Below is a small trained network, with its code and all its weights. Each question gives an input and a target symbol and asks what happens when units are switched off, that is, made to give their printed mean instead of their output.

import numpy as np


def w(rows, s, z=0):
    codes = np.array(rows[::2]) - 128.0
    scale = np.full(codes.shape[1], s)
    scale[-1] = z or s
    return codes * scale


def norm(h):
    return h / np.sqrt((h * h).mean(-1, keepdims=True) + 1e-5)


def f(y):
    return y / 2 * (1 + np.tanh(0.7978845608 * (y + 0.044715 * y**3)))


def softmax(a):
    e = np.exp(a - a.max(-1, keepdims=True))
    return e / e.sum(-1, keepdims=True)


def log_softmax(a):
    a = a - a.max(-1, keepdims=True)
    return a - np.log(np.exp(a).sum(-1, keepdims=True))


def net(x, mask):
    ids = ['Ωαβδεζθμτψ'.index(c) for c in x.split()]
    T = len(ids)
    res = E[ids] + P[:T]
    r = norm(res)
    for j in range(3):
        rows = slice(2 * j, 2 * j + 2)
        q, k, v = (r @ M[0][rows].T for M in (Q, K, V))
        z = softmax(np.where(np.tri(T) > 0, q @ k.T / 2**0.5, -1e9)) @ v
        o = O[0][rows]
        res = res + np.where(mask[j], z, o[:, -1]) @ o[:, :-1]
    y = f(norm(res) @ A[0][:, :-1].T + A[0][:, -1])
    res = res + np.where(mask[3:19], y, B[0][:, -1]) @ B[0][:, :-1]
    return log_softmax(norm(res)[-1] @ U[:, :-1].T + U[:, -1])


Q, K, V, O, A, B = {}, {}, {}, {}, {}, {}
E = w([
[122,88,214],'Ω',
[162,130,122],'α',
[26,210,146],'β',
[131,110,12],'δ',
[253,146,165],'ε',
[149,138,200],'ζ',
[122,99,229],'θ',
[69,103,97],'μ',
[166,164,76],'τ',
[154,177,114],'ψ',
],0.006)
P = w([
[108,120,111],'0',
[143,97,144],'1',
[140,200,97],'2',
[89,33,106],'3',
[158,88,144],'4',
[151,180,71],'5',
[114,100,254],'6',
[159,88,146],'7',
],0.008)
Q[0] = w([
[105,103,137],'H1',
[122,139,57],'H1',
[126,118,149],'H2',
[209,199,86],'H2',
[160,155,161],'H3',
[66,245,120],'H3',
],0.011)
K[0] = w([
[140,112,123],'H1',
[10,133,139],'H1',
[104,125,129],'H2',
[232,100,108],'H2',
[83,79,166],'H3',
[11,185,131],'H3',
],0.011)
V[0] = w([
[44,121,100],'H1',
[108,206,108],'H1',
[238,125,124],'H2',
[88,247,96],'H2',
[76,3,77],'H3',
[5,148,168],'H3',
],0.0044)
O[0] = w([
[180,211,68,93],'H1',
[213,116,57,89],'H1',
[166,255,121,196],'H2',
[9,118,169,57],'H2',
[31,92,146,164],'H3',
[71,200,129,2],'H3',
],0.0033,0.002)
A[0] = w([
[98,146,155,122],'N1',
[175,178,99,126],'N2',
[152,130,126,95],'N3',
[164,248,137,2],'N4',
[182,131,133,108],'N5',
[146,149,114,109],'N6',
[104,142,54,153],'N7',
[168,122,134,102],'N8',
[177,222,121,88],'N9',
[89,63,140,121],'N10',
[147,167,181,92],'N11',
[61,164,142,62],'N12',
[107,75,124,101],'N13',
[123,120,129,117],'N14',
[177,120,149,144],'N15',
[101,129,143,116],'N16',
],0.014,0.0069)
B[0] = w([
[193,129,145,128],'N1',
[120,76,94,246],'N2',
[122,119,115,124],'N3',
[248,217,230,207],'N4',
[90,122,120,193],'N5',
[123,91,126,138],'N6',
[131,140,206,238],'N7',
[72,102,108,161],'N8',
[192,129,57,252],'N9',
[149,149,32,230],'N10',
[103,148,254,160],'N11',
[182,68,92,124],'N12',
[126,170,42,175],'N13',
[132,128,116,120],'N14',
[91,153,131,238],'N15',
[156,136,108,118],'N16',
],0.0085,0.0035)
U = w([
[229,213,149,101],'Ω',
[198,185,123,128],'α',
[195,77,126,157],'β',
[126,175,100,87],'δ',
[97,161,105,94],'ε',
[109,8,151,66],'ζ',
[89,243,120,124],'θ',
[1,92,114,81],'μ',
[32,195,124,254],'τ',
[100,178,147,81],'ψ',
],0.017,0.0068)

Each question gives the input, a string of symbols that net reads in full, and the target symbol t.
The units are the heads (2 rows each of Q, K, V and O) and the neurons (one row each of A and B). Each row of codes is followed by its name. A weight is (code - 128) times the scale printed after its matrix; where a second scale follows, it is the last column's (O, A, B and U).
mask holds one flag per unit, heads first, then neurons. A switched-off unit (its flag False) gives its mean, the last column of its rows in O or B, instead of its output. The means were averaged over made-up inputs and are rounded, as every weight is.
A unit's drop is (log p(t) with every unit on - log p(t) with that unit switched off) / (log p(t) with every unit on - log p(t) with every unit switched off).
The circuit of an input: a set's keep is (log p(t) with only the set's units on - log p(t) with every unit switched off) / (log p(t) with every unit on - log p(t) with every unit switched off). Starting from the 12 units with the biggest drops (on a tie, the unit counted first), units are removed one at a time, each time the one whose removal leaves the highest keep (on an exact tie, the one counted first), for as long as the keep stays at least 0.8.
circuit, biggest first: the units of the circuit, biggest drop first
top k neurons: the k neurons with the biggest drops, biggest first
heads that matter: for each layer, one digit per head in row order, 1 if its drop is at least 0.15 and else 0, layers parted by /
drop of u: that unit's drop, to one decimal
input ε τ β ψ τ δ ε ψ, target ζ: heads that matter : 111
input τ β δ ζ δ ε δ β, target β: circuit, biggest first : [N12]
input τ β δ θ ψ, target β: circuit, biggest first : [N13, N2]
input ε ψ τ θ Ω, target ζ: top 3 neurons : [N4, N9, N7]
input δ δ θ β α δ ε δ, target ζ: heads that matter : 100
input δ α ε δ δ, target ζ: circuit, biggest first : [N9, N4, N7]
input ε τ β, target Ω: heads that matter : 000
input θ ζ ψ α Ω, target μ: top 4 neurons : [N4, N9, N15, N7]
input ε θ δ α β β ε θ, target ζ: heads that matter : 011
input ψ θ ε ε θ Ω α ψ, target μ: heads that matter : 100
input μ ζ μ ζ α, target μ: top 2 neurons : [N9, N15]
input θ Ω ε ε δ ε τ θ, target ζ: top 3 neurons : [N4, N9, N7]
input τ δ β δ θ δ, target β: top 2 neurons : [N2, N4]
input δ μ α δ δ ζ α τ, target μ: top neuron : [N4]
input δ α α α ψ, target μ: drop of H3 : 0.5
input ε ε ψ ε δ Ω θ ε, target ζ: drop of N10 : 0.0
input ε δ α ε δ δ, target β: drop of N13 : 0.2
input α Ω ψ θ Ω, target μ: drop of N4 : 1.4
